Below are the code and all the weights of a small trained network. Each question names an input and a target symbol and asks about switching units off, where a switched-off unit gives its printed mean instead of its output.

import numpy as np


def w(rows, s, z=0):
    codes = np.array(rows[::2]) - 128.0
    scale = np.full(codes.shape[1], s)
    scale[-1] = z or s
    return codes * scale


def norm(h):
    return h / np.sqrt((h * h).mean(-1, keepdims=True) + 1e-5)


def f(y):
    return np.maximum(y, 0)


def softmax(a):
    e = np.exp(a - a.max(-1, keepdims=True))
    return e / e.sum(-1, keepdims=True)


def log_softmax(a):
    a = a - a.max(-1, keepdims=True)
    return a - np.log(np.exp(a).sum(-1, keepdims=True))


def net(x, mask):
    ids = ['ΛΦΨβγδζθμστ'.index(c) for c in x.split()]
    T = len(ids)
    res = E[ids] + P[:T]
    q, k, v = (norm(res) @ M[0].T for M in (Q, K, V))
    z = softmax(np.where(np.tri(T) > 0, q @ k.T / 3**0.5, -1e9)) @ v
    res = res + np.where(mask[0], z, O[0][:, -1]) @ O[0][:, :-1]
    y = f(norm(res) @ A[0][:, :-1].T + A[0][:, -1])
    res = res + np.where(mask[1:13], y, B[0][:, -1]) @ B[0][:, :-1]
    return log_softmax(norm(res)[-1] @ U[:, :-1].T + U[:, -1])


Q, K, V, O, A, B = {}, {}, {}, {}, {}, {}
E = w([
[107,187,109,129,116],'Λ',
[120,112,112,189,139],'Φ',
[45,44,109,102,124],'Ψ',
[80,175,254,123,140],'β',
[125,82,149,23,101],'γ',
[140,87,113,115,131],'δ',
[149,140,188,109,106],'ζ',
[103,148,66,122,107],'θ',
[108,131,139,102,199],'μ',
[133,136,116,132,144],'σ',
[79,184,94,40,149],'τ',
],0.025)
P = w([
[214,157,75,104,160],'0',
[1,92,149,103,181],'1',
[10,75,155,102,189],'2',
[79,74,147,100,248],'3',
[49,80,148,109,237],'4',
[28,69,138,92,234],'5',
],0.009)
Q[0] = w([
[1,76,140,154,161],'h0',
[133,140,134,165,138],'h0',
[211,186,120,152,178],'h0',
],0.0082)
K[0] = w([
[255,194,65,131,113],'h0',
[107,139,76,111,172],'h0',
[16,70,105,170,85],'h0',
],0.0055)
V[0] = w([
[180,239,148,188,222],'h0',
[21,156,43,202,29],'h0',
[249,38,95,204,115],'h0',
],0.012)
O[0] = w([
[189,100,189,216,146,197],'h0',
[3,149,158,154,56,11],'h0',
[36,73,139,97,196,2],'h0',
],0.013,0.0089)
A[0] = w([
[70,148,132,106,99,3],'n0',
[158,143,159,127,97,160],'n1',
[142,168,162,87,164,100],'n2',
[82,89,154,84,132,145],'n3',
[119,205,110,193,214,246],'n4',
[139,163,154,102,69,76],'n5',
[120,171,152,41,126,98],'n6',
[129,54,115,145,112,48],'n7',
[144,149,52,146,178,133],'n8',
[168,155,111,167,117,141],'n9',
[121,69,6,211,131,249],'n10',
[88,152,131,125,127,54],'n11',
],0.02,0.0038)
B[0] = w([
[117,196,63,171,151,152],'n0',
[147,78,161,113,112,188],'n1',
[146,74,172,103,103,192],'n2',
[168,129,196,98,150,160],'n3',
[61,75,53,201,133,245],'n4',
[67,127,117,135,101,157],'n5',
[55,100,138,128,127,167],'n6',
[156,96,153,140,141,142],'n7',
[124,146,28,124,97,208],'n8',
[138,152,172,112,87,214],'n9',
[144,252,203,101,172,194],'n10',
[135,116,100,150,156,144],'n11',
],0.031,0.012)
U = w([
[102,154,148,201,30,3],'Λ',
[97,99,222,219,115,22],'Φ',
[74,142,87,50,87,106],'Ψ',
[199,126,121,186,95,206],'β',
[107,96,115,9,148,38],'γ',
[109,137,171,99,198,146],'δ',
[155,72,84,159,177,159],'ζ',
[53,192,127,115,102,139],'θ',
[199,120,103,121,140,245],'μ',
[88,162,155,211,172,58],'σ',
[171,127,151,119,32,158],'τ',
],0.012,0.0038)

Each question gives the input, a string of symbols that net reads in full, and the target symbol t.
The units are the heads (3 rows each of Q, K, V and O) and the neurons (one row each of A and B). Each row of codes is followed by its name. A weight is (code - 128) times the scale printed after its matrix; where a second scale follows, it is the last column's (O, A, B and U).
mask holds one flag per unit, heads first, then neurons. A switched-off unit (its flag False) gives its mean, the last column of its rows in O or B, instead of its output. The means were averaged over made-up inputs and are rounded, as every weight is.
A unit's drop is (log p(t) with every unit on - log p(t) with that unit switched off) / (log p(t) with every unit on - log p(t) with every unit switched off).
The circuit of an input: a set's keep is (log p(t) with only the set's units on - log p(t) with every unit switched off) / (log p(t) with every unit on - log p(t) with every unit switched off). Starting from the 12 units with the biggest drops (on a tie, the unit counted first), units are removed one at a time, each time the one whose removal leaves the highest keep (on an exact tie, the one counted first), for as long as the keep stays at least 0.8.
circuit, biggest first: the units of the circuit, biggest drop first
most important unit: the unit with the biggest drop
top k neurons: the k neurons with the biggest drops, biggest first
drop of u: that unit's drop, to one decimal
input Ψ ζ δ σ μ Φ, target θ: circuit, biggest first => [n10, n8]
input ζ Ψ μ δ, target μ: circuit, biggest first => [h0, n4]
input θ σ ζ Ψ, target δ: most important unit => n3
input Ψ μ β μ θ, target θ: circuit, biggest first => [n10, h0]
input ζ ζ μ ζ δ Ψ, target μ: circuit, biggest first => [h0, n4]
input γ β θ, target Ψ: top 2 neurons => [n8, n6]
input δ γ σ γ, target γ: top 2 neurons => [n4, n10]
input Ψ ζ μ τ μ ζ, target τ: circuit, biggest first => [n4, n10]
input β δ β ζ, target τ: top 2 neurons => [n4, n9]
input δ μ θ, target δ: top 2 neurons => [n10, n3]
input Ψ ζ σ, target Ψ: drop of h0 => 0.5
input ζ Ψ ζ, target μ: drop of h0 => 0.5
input γ Ψ Φ τ σ, target Ψ: drop of h0 => 0.4
input δ γ ζ, target γ: circuit, biggest first => [h0]
